Below is a small trained network, with its code and all its weights. Each question gives an input and a target symbol and asks what happens when units are switched off, that is, made to give their printed mean instead of their output.

import numpy as np


def w(rows, s, z=0):
    codes = np.array(rows[::2]) - 128.0
    scale = np.full(codes.shape[1], s)
    scale[-1] = z or s
    return codes * scale


def f(y):
    return np.maximum(y, 0)


def softmax(a):
    e = np.exp(a - a.max(-1, keepdims=True))
    return e / e.sum(-1, keepdims=True)


def log_softmax(a):
    a = a - a.max(-1, keepdims=True)
    return a - np.log(np.exp(a).sum(-1, keepdims=True))


def net(x, mask):
    ids = ['δεζθλμστψ'.index(c) for c in x.split()]
    T = len(ids)
    res = E[ids] + P[:T]
    u = 0
    for l in range(2):
        r = res
        for j in range(3):
            rows = slice(3 * j, 3 * j + 3)
            q, k, v = (r @ M[l][rows].T for M in (Q, K, V))
            z = softmax(np.where(np.tri(T) > 0, q @ k.T / 3**0.5, -1e9)) @ v
            o = O[l][rows]
            res = res + np.where(mask[u + j], z, o[:, -1]) @ o[:, :-1]
        u += 3
        y = f(res @ A[l][:, :-1].T + A[l][:, -1])
        res = res + np.where(mask[u : u + 4], y, B[l][:, -1]) @ B[l][:, :-1]
        u += 4
    return log_softmax(res[-1] @ U[:, :-1].T + U[:, -1])


Q, K, V, O, A, B = {}, {}, {}, {}, {}, {}
E = w([
[164,133,117,78,111],'δ',
[179,250,35,64,125],'ε',
[88,215,119,133,164],'ζ',
[150,81,90,106,186],'θ',
[190,143,47,59,70],'λ',
[207,174,192,31,183],'μ',
[165,102,164,147,50],'σ',
[245,113,116,174,164],'τ',
[66,172,190,101,87],'ψ',
],0.016)
P = w([
[5,120,183,253,207],'0',
[54,88,167,213,168],'1',
[77,108,152,198,159],'2',
[106,109,149,166,152],'3',
[122,120,126,165,146],'4',
[143,135,122,155,132],'5',
[153,143,118,162,132],'6',
[181,161,113,138,120],'7',
[198,175,108,149,112],'8',
[198,187,94,147,103],'9',
[228,202,84,140,89],'10',
[240,221,74,143,82],'11',
[239,220,38,153,65],'12',
[205,226,29,179,95],'13',
],0.0056)
Q[0] = w([
[123,124,174,231,117],'0.h0',
[188,128,73,67,135],'0.h0',
[190,206,116,74,244],'0.h0',
[143,128,178,92,92],'0.h1',
[165,75,161,159,126],'0.h1',
[33,84,163,210,117],'0.h1',
[62,124,113,119,236],'0.h2',
[186,168,159,167,74],'0.h2',
[120,138,188,85,121],'0.h2',
],0.011)
K[0] = w([
[56,71,164,189,142],'0.h0',
[232,189,121,88,65],'0.h0',
[212,240,148,55,142],'0.h0',
[172,108,123,138,148],'0.h1',
[109,55,185,111,79],'0.h1',
[18,151,157,172,180],'0.h1',
[2,113,29,181,171],'0.h2',
[253,200,149,125,125],'0.h2',
[141,151,216,140,102],'0.h2',
],0.0096)
V[0] = w([
[110,83,154,155,193],'0.h0',
[120,94,106,159,130],'0.h0',
[209,183,147,92,132],'0.h0',
[255,116,128,153,77],'0.h1',
[103,163,199,93,127],'0.h1',
[118,142,151,187,159],'0.h1',
[98,103,80,129,152],'0.h2',
[155,96,164,99,195],'0.h2',
[209,172,150,103,114],'0.h2',
],0.0082)
O[0] = w([
[168,161,145,157,99,97],'0.h0',
[162,108,141,19,69,78],'0.h0',
[55,161,126,173,180,255],'0.h0',
[1,133,114,152,171,205],'0.h1',
[163,120,97,167,125,128],'0.h1',
[144,185,159,142,161,118],'0.h1',
[184,158,172,145,106,92],'0.h2',
[104,159,134,185,110,192],'0.h2',
[39,120,63,99,119,216],'0.h2',
],0.0071,0.0099)
A[0] = w([
[214,193,8,1,100,252],'0.n0',
[76,188,187,175,47,42],'0.n1',
[180,111,102,110,55,2],'0.n2',
[146,131,247,137,14,192],'0.n3',
],0.0072,0.0013)
B[0] = w([
[96,132,221,227,166,255],'0.n0',
[232,45,93,9,53,240],'0.n1',
[168,120,91,53,111,134],'0.n2',
[66,108,102,160,138,179],'0.n3',
],0.011,0.0019)
Q[1] = w([
[75,108,164,143,195],'1.h0',
[151,208,130,139,172],'1.h0',
[74,176,61,131,184],'1.h0',
[123,121,198,137,2],'1.h1',
[84,144,180,123,145],'1.h1',
[132,157,176,70,62],'1.h1',
[200,59,165,207,142],'1.h2',
[97,109,38,145,172],'1.h2',
[93,52,82,79,170],'1.h2',
],0.0093)
K[1] = w([
[82,205,14,78,97],'1.h0',
[22,155,22,59,61],'1.h0',
[180,171,100,94,143],'1.h0',
[195,136,255,128,103],'1.h1',
[160,99,52,145,158],'1.h1',
[110,61,145,178,122],'1.h1',
[117,152,183,78,94],'1.h2',
[100,126,137,54,186],'1.h2',
[57,172,85,132,112],'1.h2',
],0.0095)
V[1] = w([
[155,234,3,82,107],'1.h0',
[75,80,48,159,44],'1.h0',
[138,166,141,164,88],'1.h0',
[127,157,210,55,212],'1.h1',
[190,67,34,254,183],'1.h1',
[113,197,217,180,108],'1.h1',
[106,202,163,189,55],'1.h2',
[133,170,177,46,84],'1.h2',
[112,220,126,75,169],'1.h2',
],0.0088)
O[1] = w([
[215,111,167,65,148,173],'1.h0',
[136,80,76,73,97,93],'1.h0',
[89,106,128,72,113,115],'1.h0',
[160,169,55,122,136,170],'1.h1',
[189,16,149,174,191,219],'1.h1',
[74,112,75,42,175,183],'1.h1',
[32,77,132,2,164,144],'1.h2',
[111,168,78,56,127,25],'1.h2',
[112,186,168,149,112,254],'1.h2',
],0.0096,0.0074)
A[1] = w([
[148,220,236,173,153,255],'1.n0',
[165,155,128,238,253,58],'1.n1',
[177,124,64,89,213,79],'1.n2',
[51,213,82,139,247,2],'1.n3',
],0.0063,0.0048)
B[1] = w([
[148,155,2,122,166,218],'1.n0',
[168,91,207,102,68,249],'1.n1',
[147,69,163,140,19,152],'1.n2',
[119,176,153,130,29,227],'1.n3',
],0.0092,0.015)
U = w([
[134,112,2,134,216,253],'δ',
[77,102,185,68,44,27],'ε',
[170,167,139,48,169,213],'ζ',
[174,103,110,200,101,70],'θ',
[48,108,48,197,231,144],'λ',
[129,163,81,174,50,99],'μ',
[64,77,54,180,105,54],'σ',
[135,98,179,163,136,127],'τ',
[122,69,46,76,44,99],'ψ',
],0.0072,0.0049)

Each question gives the input, a string of symbols that net reads in full, and the target symbol t.
The units are the heads (3 rows each of Q, K, V and O) and the neurons (one row each of A and B). Each row of codes is followed by its name. A weight is (code - 128) times the scale printed after its matrix; where a second scale follows, it is the last column's (O, A, B and U).
mask holds one flag per unit, layer by layer, with each layer's heads first. A switched-off unit (its flag False) gives its mean, the last column of its rows in O or B, instead of its output. The means were averaged over made-up inputs and are rounded, as every weight is.
A unit's drop is (log p(t) with every unit on - log p(t) with that unit switched off) / (log p(t) with every unit on - log p(t) with every unit switched off).
The circuit of an input: a set's keep is (log p(t) with only the set's units on - log p(t) with every unit switched off) / (log p(t) with every unit on - log p(t) with every unit switched off). Starting from the 12 units with the biggest drops (on a tie, the unit counted first), units are removed one at a time, each time the one whose removal leaves the highest keep (on an exact tie, the one counted first), for as long as the keep stays at least 0.8.
circuit, biggest first: the units of the circuit, biggest drop first
most important unit: the unit with the biggest drop
k most important neurons: the k neurons with the biggest drops, biggest first
k most important neurons of layer l: the k neurons of layer l with the biggest drops, biggest first
heads that matter: for each layer, one digit per head in row order, 1 if its drop is at least 0.15 and else 0, layers parted by /
input λ ε θ θ ε, target θ: heads that matter	000 / 011
input ζ μ ζ μ μ μ μ μ, target μ: heads that matter	001 / 010
input τ θ ψ μ ζ σ, target ψ: 3 most important neurons	(0.n1, 0.n2, 0.n0)
input σ μ τ ε μ ε μ μ μ μ, target μ: most important unit	0.n0
input λ ζ ψ, target ψ: 2 most important neurons	(0.n1, 1.n1)
input δ ψ μ ε μ μ δ δ ψ θ λ δ δ, target λ: circuit, biggest first	(1.n1, 1.n3, 0.h1)
input τ τ τ θ σ ε μ ζ δ τ ζ δ ζ, target δ: 3 most important neurons	(1.n1, 1.n3, 0.n1)
input θ θ ψ δ τ τ δ θ δ μ λ μ θ, target μ: 2 most important neurons	(0.n0, 1.n3)
input θ τ λ δ μ μ δ ζ μ ε μ μ θ θ, target θ: circuit, biggest first	(0.n0, 1.h1, 1.h2)
input σ μ μ τ τ τ λ ε δ, target λ: 3 most important neurons	(1.n1, 0.n0, 1.n2)
input ψ ψ σ μ θ μ, target θ: 3 most important neurons of layer 1	(1.n1, 1.n0, 1.n2)
input μ τ θ μ τ μ ψ σ ε ε, target ε: heads that matter	101 / 110
input μ μ μ ψ θ τ τ μ λ τ λ τ θ, target τ: circuit, biggest first	(1.h1, 1.n1)
input λ ε δ λ θ μ λ μ θ θ, target θ: 2 most important neurons	(1.n1, 0.n0)
input τ σ θ τ τ τ τ τ μ τ μ τ μ, target τ: most important unit	1.h1
input τ δ μ δ μ ε μ θ ζ μ μ τ τ, target τ: 3 most important neurons	(1.n1, 0.n0, 0.n1)
input μ δ μ μ θ δ μ τ θ, target τ: circuit, biggest first	(1.n1, 1.h1)
input μ μ δ μ δ λ, target λ: 3 most important neurons of layer 1	(1.n1, 1.n2, 1.n3)
input σ λ δ ε σ μ θ τ μ ψ μ σ, target ψ: heads that matter	100 / 100
input θ δ τ μ θ, target μ: most important neuron	(1.n3)
input σ τ μ τ, target μ: 2 most important neurons of layer 1	(1.n3, 1.n1)
